Here is a tiny trained network, its code and every weight. The questions are about switching its units off for an input and a class, where a switched-off unit gives its printed mean instead of its output.

import numpy as np


def w(rows, s, z=0):
    codes = np.array(rows[::2]) - 128.0
    scale = np.full(codes.shape[1], s)
    scale[-1] = z or s
    return codes * scale


def norm(h):
    return h / np.sqrt((h * h).mean(-1, keepdims=True) + 1e-5)


def f(y):
    return y / 2 * (1 + np.tanh(0.7978845608 * (y + 0.044715 * y**3)))


def log_softmax(a):
    a = a - a.max(-1, keepdims=True)
    return a - np.log(np.exp(a).sum(-1, keepdims=True))


def net(x, mask):
    res = np.array(x, float).reshape(1, 7) / 4 @ E
    u = 0
    for l in range(3):
        y = f(norm(res) @ A[l][:, :-1].T + A[l][:, -1])
        res = res + np.where(mask[u : u + 7], y, B[l][:, -1]) @ B[l][:, :-1]
        u += 7
    return log_softmax(norm(res)[-1] @ U[:, :-1].T + U[:, -1])


A, B = {}, {}
E = w([
[2,171,214,196,92,135,79,205,112],'x0',
[121,111,130,130,124,122,135,122,145],'x1',
[81,116,37,148,111,44,169,170,68],'x2',
[124,131,128,129,128,127,132,126,128],'x3',
[127,213,51,119,105,223,200,213,232],'x4',
[138,95,72,208,5,219,103,61,70],'x5',
[150,127,150,33,36,113,135,163,111],'x6',
],0.0098)
A[0] = w([
[75,152,52,138,115,69,169,147,122,93],'0.n1',
[146,116,156,59,60,121,152,163,107,31],'0.n2',
[150,134,206,92,139,211,98,82,174,1],'0.n3',
[131,138,212,112,149,219,144,84,150,101],'0.n4',
[118,131,112,255,249,159,156,97,138,29],'0.n5',
[185,120,173,75,46,113,142,189,119,35],'0.n6',
[152,134,169,49,28,109,140,151,111,93],'0.n7',
],0.0099,0.0096)
B[0] = w([
[180,90,126,143,96,81,99,169,122,215],'0.n1',
[90,247,22,87,123,103,20,98,220,139],'0.n2',
[241,188,104,156,89,61,49,217,210,176],'0.n3',
[214,67,92,168,67,27,70,208,121,252],'0.n4',
[31,202,49,4,68,73,16,55,214,212],'0.n5',
[88,215,71,85,148,108,42,94,152,155],'0.n6',
[54,133,72,159,193,110,72,42,176,227],'0.n7',
],0.011,0.0034)
A[1] = w([
[112,159,182,102,193,49,189,132,122,85],'1.n1',
[127,154,95,161,64,221,121,92,86,104],'1.n2',
[135,206,58,148,116,254,188,221,246,26],'1.n3',
[155,197,175,113,191,130,126,154,174,2],'1.n4',
[202,129,90,28,116,148,163,91,124,64],'1.n5',
[60,147,209,161,100,171,76,183,146,34],'1.n6',
[65,157,162,64,49,131,93,182,111,60],'1.n7',
],0.0098,0.0064)
B[1] = w([
[118,97,105,124,90,251,103,148,132,175],'1.n1',
[121,66,111,106,117,210,125,170,193,181],'1.n2',
[119,115,212,18,107,24,143,66,15,255],'1.n3',
[149,110,119,106,107,138,119,197,177,147],'1.n4',
[110,215,124,240,191,153,149,100,184,190],'1.n5',
[197,191,121,190,161,133,204,87,173,166],'1.n6',
[123,167,94,176,192,125,165,81,190,155],'1.n7',
],0.012,0.0074)
A[2] = w([
[90,96,3,172,125,42,155,226,58,2],'2.n1',
[221,153,95,147,176,134,230,59,171,84],'2.n2',
[151,38,114,137,81,109,77,141,136,151],'2.n3',
[55,203,206,222,84,120,196,186,148,63],'2.n4',
[96,132,156,28,255,100,141,242,201,109],'2.n5',
[157,182,111,133,203,149,145,117,145,68],'2.n6',
[125,77,220,153,183,144,55,55,57,50],'2.n7',
],0.0092,0.0065)
B[2] = w([
[248,188,176,113,98,103,59,208,236,174],'2.n1',
[85,190,197,194,179,89,161,180,125,210],'2.n2',
[103,165,131,130,151,168,170,184,135,208],'2.n3',
[157,156,118,166,216,100,174,99,108,168],'2.n4',
[115,45,79,182,34,228,116,88,109,255],'2.n5',
[110,98,123,218,127,113,118,82,85,147],'2.n6',
[116,151,126,8,116,54,181,156,102,175],'2.n7',
],0.011,0.0064)
U = w([
[62,166,76,100,117,108,56,71,185,180],'0',
[222,134,155,141,90,90,88,205,167,177],'1',
[106,122,181,47,125,86,176,125,51,135],'2',
[126,165,147,211,205,132,177,99,131,144],'3',
[109,63,119,139,79,254,138,139,125,2],'4',
],0.022,0.0022)

Each question gives the input, the list of numbers given to net, and the class t.
The units are the neurons (one row each of A and B). Each row of codes is followed by its name. A weight is (code - 128) times the scale printed after its matrix; where a second scale follows, it is the last column's (A, B and U).
mask holds one flag per neuron, layer by layer. A switched-off neuron (its flag False) gives its mean, the last column of its row in B, instead of its output. The means were averaged over made-up inputs and are rounded, as every weight is.
A unit's drop is (log p(t) with every unit on - log p(t) with that unit switched off) / (log p(t) with every unit on - log p(t) with every unit switched off).
The circuit of an input: a set's keep is (log p(t) with only the set's units on - log p(t) with every unit switched off) / (log p(t) with every unit on - log p(t) with every unit switched off). Starting from the 12 units with the biggest drops (on a tie, the unit counted first), units are removed one at a time, each time the one whose removal leaves the highest keep (on an exact tie, the one counted first), for as long as the keep stays at least 0.8.
units of the circuit, in order: the units of the circuit, biggest drop first
most important unit: the unit with the biggest drop
k most important neurons: the k neurons with the biggest drops, biggest first
top k neurons in layer l: the k neurons of layer l with the biggest drops, biggest first
input [0,-3,-6,-4,3,-8,-2], class 4: most important unit => 2.n5
input [5,-5,-7,5,-6,5,5], class 1: 3 most important neurons => 1.n3; 0.n3; 0.n4
input [8,-6,-5,8,6,6,-6], class 3: 2 most important neurons => 1.n6; 2.n4
input [4,-4,6,2,6,-8,0], class 4: 2 most important neurons => 2.n5; 0.n4
input [-6,-4,8,0,-8,-3,5], class 1: 2 most important neurons => 1.n3; 2.n1
input [-6,5,3,-5,7,-4,8], class 0: 2 most important neurons => 0.n7; 0.n6
input [-6,-1,-3,3,-1,-7,0], class 4: top 3 neurons in layer 1 => 1.n1; 1.n4; 1.n6
input [-5,6,-7,4,1,1,-6], class 1: 2 most important neurons => 0.n4; 0.n3
input [7,-3,-3,-4,-3,-6,-8], class 0: 3 most important neurons => 0.n5; 1.n5; 2.n2
input [-7,5,0,1,6,0,0], class 3: 2 most important neurons => 1.n5; 2.n2
input [5,-7,-3,-8,7,-8,-5], class 4: top 2 neurons in layer 1 => 1.n4; 1.n1
input [4,-6,-4,7,-7,-5,7], class 0: units of the circuit, in order => 1.n3; 0.n7
input [-8,3,8,-7,1,5,-6], class 1: 3 most important neurons => 2.n1; 0.n1; 1.n6
input [7,-7,-5,3,-8,5,-4], class 2: units of the circuit, in order => 2.n7
input [-7,-2,8,6,-7,5,0], class 1: 2 most important neurons => 1.n3; 2.n1
input [-6,0,-3,-8,-6,6,-1], class 2: top 2 neurons in layer 2 => 2.n7; 2.n5
input [7,-3,5,-5,-4,7,4], class 3: top 3 neurons in layer 1 => 1.n7; 1.n3; 1.n6
input [-4,3,-7,0,-6,3,-1], class 1: top 2 neurons in layer 0 => 0.n3; 0.n4
input [7,-7,1,-2,7,-2,4], class 2: top 2 neurons in layer 1 => 1.n3; 1.n5
input [-6,3,8,-6,7,5,1], class 1: units of the circuit, in order => 2.n1
